Below is a small trained network, with its code and all its weights. Each question gives an input and a class and asks what happens when units are switched off, that is, made to give their printed mean instead of their output.

import numpy as np


def w(rows, s, z=0):
    codes = np.array(rows[::2]) - 128.0
    scale = np.full(codes.shape[1], s)
    scale[-1] = z or s
    return codes * scale


def norm(h):
    return h / np.sqrt((h * h).mean(-1, keepdims=True) + 1e-5)


def f(y):
    return np.maximum(y, 0)


def log_softmax(a):
    a = a - a.max(-1, keepdims=True)
    return a - np.log(np.exp(a).sum(-1, keepdims=True))


def net(x, mask):
    res = np.array(x, float).reshape(1, 8) / 4 @ E
    u = 0
    for l in range(3):
        y = f(norm(res) @ A[l][:, :-1].T + A[l][:, -1])
        res = res + np.where(mask[u : u + 10], y, B[l][:, -1]) @ B[l][:, :-1]
        u += 10
    return log_softmax(norm(res)[-1] @ U[:, :-1].T + U[:, -1])


A, B = {}, {}
E = w([
[20,163,160,164,144,70,152,122,73,46],'x0',
[130,128,127,125,130,130,131,126,129,123],'x1',
[72,83,211,102,161,181,112,224,196,127],'x2',
[130,123,128,129,130,129,128,127,125,127],'x3',
[185,99,115,185,119,41,108,201,175,65],'x4',
[129,126,131,130,127,127,129,127,127,128],'x5',
[190,164,163,173,110,179,214,173,70,111],'x6',
[114,76,108,119,233,75,255,137,137,191],'x7',
],0.0081)
A[0] = w([
[167,194,132,102,189,77,173,142,120,183,107],'L0N0',
[120,115,158,93,159,40,71,35,180,158,24],'L0N1',
[157,114,54,45,170,115,171,125,142,135,63],'L0N2',
[31,88,137,124,95,84,155,85,67,11,23],'L0N3',
[200,62,91,113,101,166,122,116,149,159,10],'L0N4',
[159,153,90,220,123,63,146,16,122,155,15],'L0N5',
[158,156,46,171,3,63,144,31,113,179,24],'L0N6',
[179,82,74,218,132,18,90,196,164,86,17],'L0N7',
[102,54,132,91,154,83,64,67,144,120,2],'L0N8',
[169,94,119,104,71,127,136,155,133,191,42],'L0N9',
],0.0064,0.0078)
B[0] = w([
[127,91,115,166,128,117,140,107,153,88,238],'L0N0',
[91,143,18,107,50,138,163,190,126,137,189],'L0N1',
[114,91,144,185,141,106,98,121,107,148,200],'L0N2',
[102,238,148,168,200,79,103,138,166,153,226],'L0N3',
[171,185,138,171,188,139,86,125,214,205,157],'L0N4',
[171,127,123,32,231,137,101,160,2,87,193],'L0N5',
[155,121,131,57,186,127,77,192,58,93,251],'L0N6',
[187,131,203,62,58,57,179,124,212,66,242],'L0N7',
[17,152,19,103,6,140,141,185,222,144,152],'L0N8',
[119,156,131,184,156,126,83,130,164,175,148],'L0N9',
],0.0095,0.0027)
A[1] = w([
[69,138,144,65,141,180,142,1,77,205,78],'L1N0',
[130,170,149,152,103,156,77,134,113,69,39],'L1N1',
[121,130,160,119,94,143,13,101,134,93,49],'L1N2',
[65,132,113,124,211,71,201,141,121,95,73],'L1N3',
[187,133,76,146,161,85,122,33,75,115,70],'L1N4',
[120,107,198,119,163,170,118,205,174,97,17],'L1N5',
[53,77,173,88,168,169,102,207,162,137,16],'L1N6',
[169,142,151,174,115,151,186,162,82,110,39],'L1N7',
[118,63,113,137,140,92,172,104,136,155,1],'L1N8',
[199,89,109,121,139,168,98,93,178,212,39],'L1N9',
],0.0095,0.007)
B[1] = w([
[177,103,217,100,49,2,186,210,202,27,255],'L1N0',
[142,42,105,154,70,133,126,8,76,208,186],'L1N1',
[184,37,101,187,75,140,154,49,54,198,206],'L1N2',
[159,85,135,188,77,179,54,39,107,193,245],'L1N3',
[128,111,144,68,220,182,88,192,110,100,206],'L1N4',
[138,126,59,57,222,76,88,128,21,55,180],'L1N5',
[160,128,100,54,237,128,92,146,8,67,195],'L1N6',
[14,191,15,76,90,202,171,198,180,135,172],'L1N7',
[158,67,72,140,124,166,190,12,116,185,153],'L1N8',
[166,251,135,223,179,108,50,167,177,166,199],'L1N9',
],0.0081,0.0058)
A[2] = w([
[203,180,60,126,125,74,104,123,154,109,121],'L2N0',
[113,174,121,170,143,186,196,202,143,117,4],'L2N1',
[56,100,19,76,113,93,65,151,145,132,129],'L2N2',
[119,158,223,77,88,139,145,142,148,111,76],'L2N3',
[86,171,57,132,102,220,179,201,114,123,3],'L2N4',
[98,98,105,162,8,191,65,132,109,125,125],'L2N5',
[142,24,131,134,221,147,190,93,184,191,69],'L2N6',
[2,201,191,225,166,84,112,66,94,97,29],'L2N7',
[97,171,32,133,93,178,169,173,158,91,21],'L2N8',
[194,178,58,163,142,134,109,167,150,165,93],'L2N9',
],0.0085,0.0054)
B[2] = w([
[76,119,193,131,152,173,152,143,134,112,254],'L2N0',
[91,170,99,119,86,124,101,88,148,150,156],'L2N1',
[71,192,116,84,114,198,246,127,127,131,218],'L2N2',
[184,81,163,140,102,98,160,106,200,69,172],'L2N3',
[39,137,65,48,55,135,145,123,183,182,159],'L2N4',
[97,82,95,155,165,93,178,107,145,161,241],'L2N5',
[156,114,102,192,30,131,62,72,80,124,230],'L2N6',
[210,193,129,164,164,174,77,196,218,197,226],'L2N7',
[75,87,96,64,114,113,166,87,178,134,147],'L2N8',
[50,171,146,122,160,103,135,117,128,139,215],'L2N9',
],0.011,0.005)
U = w([
[164,134,111,37,215,168,84,157,7,60,250],'0',
[160,221,162,214,176,156,54,169,221,211,227],'1',
[155,25,84,232,44,140,113,20,75,187,4],'2',
[191,90,237,89,34,49,193,170,220,22,15],'3',
[23,162,32,67,52,180,200,143,191,165,115],'4',
],0.017,0.0035)

Each question gives the input, the list of numbers given to net, and the class t.
The units are the neurons (one row each of A and B). Each row of codes is followed by its name. A weight is (code - 128) times the scale printed after its matrix; where a second scale follows, it is the last column's (A, B and U).
mask holds one flag per neuron, layer by layer. A switched-off neuron (its flag False) gives its mean, the last column of its row in B, instead of its output. The means were averaged over made-up inputs and are rounded, as every weight is.
A unit's drop is (log p(t) with every unit on - log p(t) with that unit switched off) / (log p(t) with every unit on - log p(t) with every unit switched off).
unit that matters most: the unit with the biggest drop
k most important neurons: the k neurons with the biggest drops, biggest first
k most important neurons of layer l: the k neurons of layer l with the biggest drops, biggest first
drop when u is switched off: that unit's drop, to one decimal
input [0,-1,3,-7,1,4,-7,-6], class 4: most important neuron => L2N2
input [-7,4,-5,2,7,1,-1,-2], class 1: 4 most important neurons => L0N4, L1N0, L1N9, L2N9
input [7,4,-3,-5,-1,8,6,-8], class 2: 4 most important neurons => L1N1, L1N2, L1N9, L2N5
input [8,5,-8,6,7,2,5,5], class 0: 2 most important neurons => L0N5, L1N4
input [5,7,-7,7,-1,7,8,-5], class 4: 2 most important neurons of layer 2 => L2N4, L2N8
input [5,7,-8,-1,-1,8,-2,8], class 0: 3 most important neurons => L0N5, L1N4, L0N6
input [0,1,-5,-4,7,-7,-8,4], class 4: 2 most important neurons of layer 0 => L0N1, L0N8
input [-5,8,-1,-5,6,6,-5,2], class 3: 2 most important neurons => L0N7, L2N7
input [6,5,-3,-4,-1,6,-4,-6], class 1: 3 most important neurons => L0N3, L2N7, L1N3
input [7,-8,-5,-7,-5,2,1,-4], class 1: 2 most important neurons => L0N3, L2N7
input [7,-2,-5,-7,-3,-1,0,-2], class 1: 2 most important neurons => L0N3, L2N7
input [8,5,-6,6,-7,4,7,3], class 1: 3 most important neurons => L2N7, L0N3, L1N3
input [1,-7,3,1,0,4,3,1], class 0: 2 most important neurons => L1N5, L1N6
input [0,-8,-1,8,8,-6,8,8], class 2: unit that matters most => L1N0
input [7,-1,-7,-6,2,2,-7,5], class 0: 4 most important neurons => L0N5, L1N4, L1N9, L0N6
input [-7,2,-4,-5,2,0,8,5], class 4: 2 most important neurons => L1N7, L2N4
input [5,-6,-5,-7,-2,-7,-7,-1], class 4: 2 most important neurons of layer 0 => L0N1, L0N8
input [5,-7,6,-3,-6,5,8,-1], class 4: 3 most important neurons => L1N7, L2N4, L0N6
input [5,-5,-3,-4,-2,-7,4,6], class 2: 4 most important neurons => L1N3, L0N0, L1N9, L2N6
input [2,8,-2,6,-7,-7,2,6], class 3: 3 most important neurons of layer 1 => L1N0, L1N2, L1N1
input [-5,3,2,-8,6,-6,-8,6], class 4: unit that matters most => L2N2
input [-3,-5,0,7,6,0,-3,6], class 2: 2 most important neurons of layer 1 => L1N0, L1N8
input [-5,-1,-4,-2,-6,6,7,-4], class 4: 2 most important neurons of layer 0 => L0N7, L0N5
input [-4,-6,7,-6,0,1,7,-6], class 0: 2 most important neurons of layer 1 => L1N5, L1N6
input [0,-3,6,-7,-7,-2,0,6], class 3: 2 most important neurons of layer 0 => L0N6, L0N5
input [-3,5,8,-5,5,-3,-7,3], class 0: drop when L1N6 is switched off => 0.7
input [3,1,-8,2,-6,-6,2,3], class 0: unit that matters most => L0N5
input [6,-4,1,-3,-7,6,3,7], class 2: drop when L2N6 is switched off => 0.3
input [4,-3,4,-2,-4,-5,6,8], class 2: drop when L1N3 is switched off => 0.4
input [-4,-5,-1,6,0,-6,6,3], class 4: drop when L1N7 is switched off => 2.2
